Below is a small trained network, with its code and all its weights. Each question gives an input and a class and asks what happens when units are switched off, that is, made to give their printed mean instead of their output.

import numpy as np


def w(rows, s, z=0):
    codes = np.array(rows[::2]) - 128.0
    scale = np.full(codes.shape[1], s)
    scale[-1] = z or s
    return codes * scale


def f(y):
    return y / 2 * (1 + np.tanh(0.7978845608 * (y + 0.044715 * y**3)))


def log_softmax(a):
    a = a - a.max(-1, keepdims=True)
    return a - np.log(np.exp(a).sum(-1, keepdims=True))


def net(x, mask):
    res = np.array(x, float).reshape(1, 7) / 4 @ E
    y = f(res @ A[0][:, :-1].T + A[0][:, -1])
    res = res + np.where(mask, y, B[0][:, -1]) @ B[0][:, :-1]
    return log_softmax(res[-1] @ U[:, :-1].T + U[:, -1])


A, B = {}, {}
E = w([
[106,193,82,208,157,167,62,82,94,131,211],'x0',
[135,129,19,124,34,54,101,178,73,178,150],'x1',
[146,123,129,141,144,126,144,125,121,136,120],'x2',
[3,122,104,122,151,175,127,153,104,176,102],'x3',
[119,117,128,129,151,123,119,142,124,106,132],'x4',
[154,236,18,70,153,114,175,88,120,70,110],'x5',
[144,153,140,122,107,154,178,147,165,138,165],'x6',
],0.011)
A[0] = w([
[183,197,113,182,168,140,67,98,124,155,215,32],'neuron 1',
[159,98,225,129,111,87,83,147,158,215,168,26],'neuron 2',
[254,130,186,160,106,54,78,114,147,59,185,79],'neuron 3',
[135,120,187,145,158,155,94,26,224,98,137,1],'neuron 4',
[104,136,109,215,126,200,77,118,80,146,175,81],'neuron 5',
[100,144,54,198,101,50,146,203,90,164,186,8],'neuron 6',
[101,79,195,172,108,136,85,150,89,158,188,54],'neuron 7',
[201,58,76,113,27,93,85,163,121,131,182,54],'neuron 8',
],0.0075,0.0035)
B[0] = w([
[254,107,196,104,86,50,142,185,141,137,39,233],'neuron 1',
[217,155,8,97,174,76,108,116,88,39,142,230],'neuron 2',
[62,213,220,136,177,98,86,171,107,188,167,254],'neuron 3',
[51,96,105,209,62,190,240,106,59,73,59,220],'neuron 4',
[212,91,201,41,59,114,146,114,191,190,47,236],'neuron 5',
[56,122,146,184,70,191,140,58,124,102,152,248],'neuron 6',
[157,232,24,103,144,90,59,129,141,53,213,232],'neuron 7',
[50,86,154,177,49,165,166,111,65,85,120,249],'neuron 8',
],0.0084,0.0077)
U = w([
[117,84,190,252,74,217,167,39,123,55,139,71],'0',
[231,228,12,63,163,81,133,31,167,32,178,106],'1',
[99,157,221,133,141,124,106,151,154,174,159,250],'2',
[224,3,211,44,53,64,146,217,220,126,49,67],'3',
],0.007,0.011)

Each question gives the input, the list of numbers given to net, and the class t.
The units are the neurons (one row each of A and B). Each row of codes is followed by its name. A weight is (code - 128) times the scale printed after its matrix; where a second scale follows, it is the last column's (A, B and U).
mask holds one flag per neuron, in row order. A switched-off neuron (its flag False) gives its mean, the last column of its row in B, instead of its output. The means were averaged over made-up inputs and are rounded, as every weight is.
A unit's drop is (log p(t) with every unit on - log p(t) with that unit switched off) / (log p(t) with every unit on - log p(t) with every unit switched off).
The circuit of an input: a set's keep is (log p(t) with only the set's units on - log p(t) with every unit switched off) / (log p(t) with every unit on - log p(t) with every unit switched off). Starting from all 8 units, units are removed one at a time, each time the one whose removal leaves the highest keep (on an exact tie, the one counted first), for as long as the keep stays at least 0.8.
circuit, biggest first: the units of the circuit, biggest drop first
k most important neurons: the k neurons with the biggest drops, biggest first
drop of u: that unit's drop, to one decimal
input [7,5,5,4,-1,-8,-8], class 1: most important neuron : [neuron 7]
input [7,-6,4,-4,2,-5,1], class 3: 4 most important neurons : [neuron 1; neuron 5; neuron 6; neuron 8]
input [1,-5,-7,-6,-4,1,-6], class 2: 3 most important neurons : [neuron 3; neuron 8; neuron 6]
input [6,-3,3,-5,-8,3,-5], class 3: circuit, biggest first : [neuron 1; neuron 7]
input [3,5,3,-1,6,5,8], class 0: circuit, biggest first : [neuron 6; neuron 7]
input [-1,-3,7,4,-7,-8,-5], class 1: 2 most important neurons : [neuron 7; neuron 2]
input [-8,0,2,0,-5,-8,-4], class 1: circuit, biggest first : [neuron 2; neuron 7]
input [-1,2,-1,5,-2,-6,-6], class 1: circuit, biggest first : [neuron 7; neuron 2]
input [8,6,-6,1,5,-3,4], class 3: 2 most important neurons : [neuron 5; neuron 1]
input [3,-5,-7,-6,0,2,-4], class 2: 2 most important neurons : [neuron 3; neuron 8]
input [0,0,-4,-7,4,6,1], class 2: circuit, biggest first : [neuron 3; neuron 2]
input [-8,8,8,0,-6,-3,0], class 0: circuit, biggest first : [neuron 8; neuron 6]
input [-2,4,-8,-7,1,-6,0], class 2: 3 most important neurons : [neuron 3; neuron 8; neuron 4]
input [1,7,3,7,6,-8,-6], class 1: 3 most important neurons : [neuron 7; neuron 2; neuron 4]
input [3,8,7,2,-4,-4,3], class 0: 2 most important neurons : [neuron 6; neuron 8]
input [6,7,-4,7,-3,4,3], class 0: circuit, biggest first : [neuron 6]
input [-4,-6,8,0,-6,6,0], class 0: 3 most important neurons : [neuron 7; neuron 2; neuron 4]
input [-3,-1,-1,-5,5,-6,-3], class 1: 2 most important neurons : [neuron 2; neuron 7]
input [2,4,-6,-4,0,-6,-8], class 1: 2 most important neurons : [neuron 7; neuron 2]
input [5,-7,2,-8,-1,5,-4], class 2: circuit, biggest first : [neuron 3]
input [7,-6,-2,-4,-4,4,-1], class 3: drop of neuron 1 : 0.8
input [-5,-7,1,-3,-8,-8,6], class 1: drop of neuron 8 : 0.1
input [0,-5,-5,1,-4,-7,-6], class 1: drop of neuron 7 : 0.4
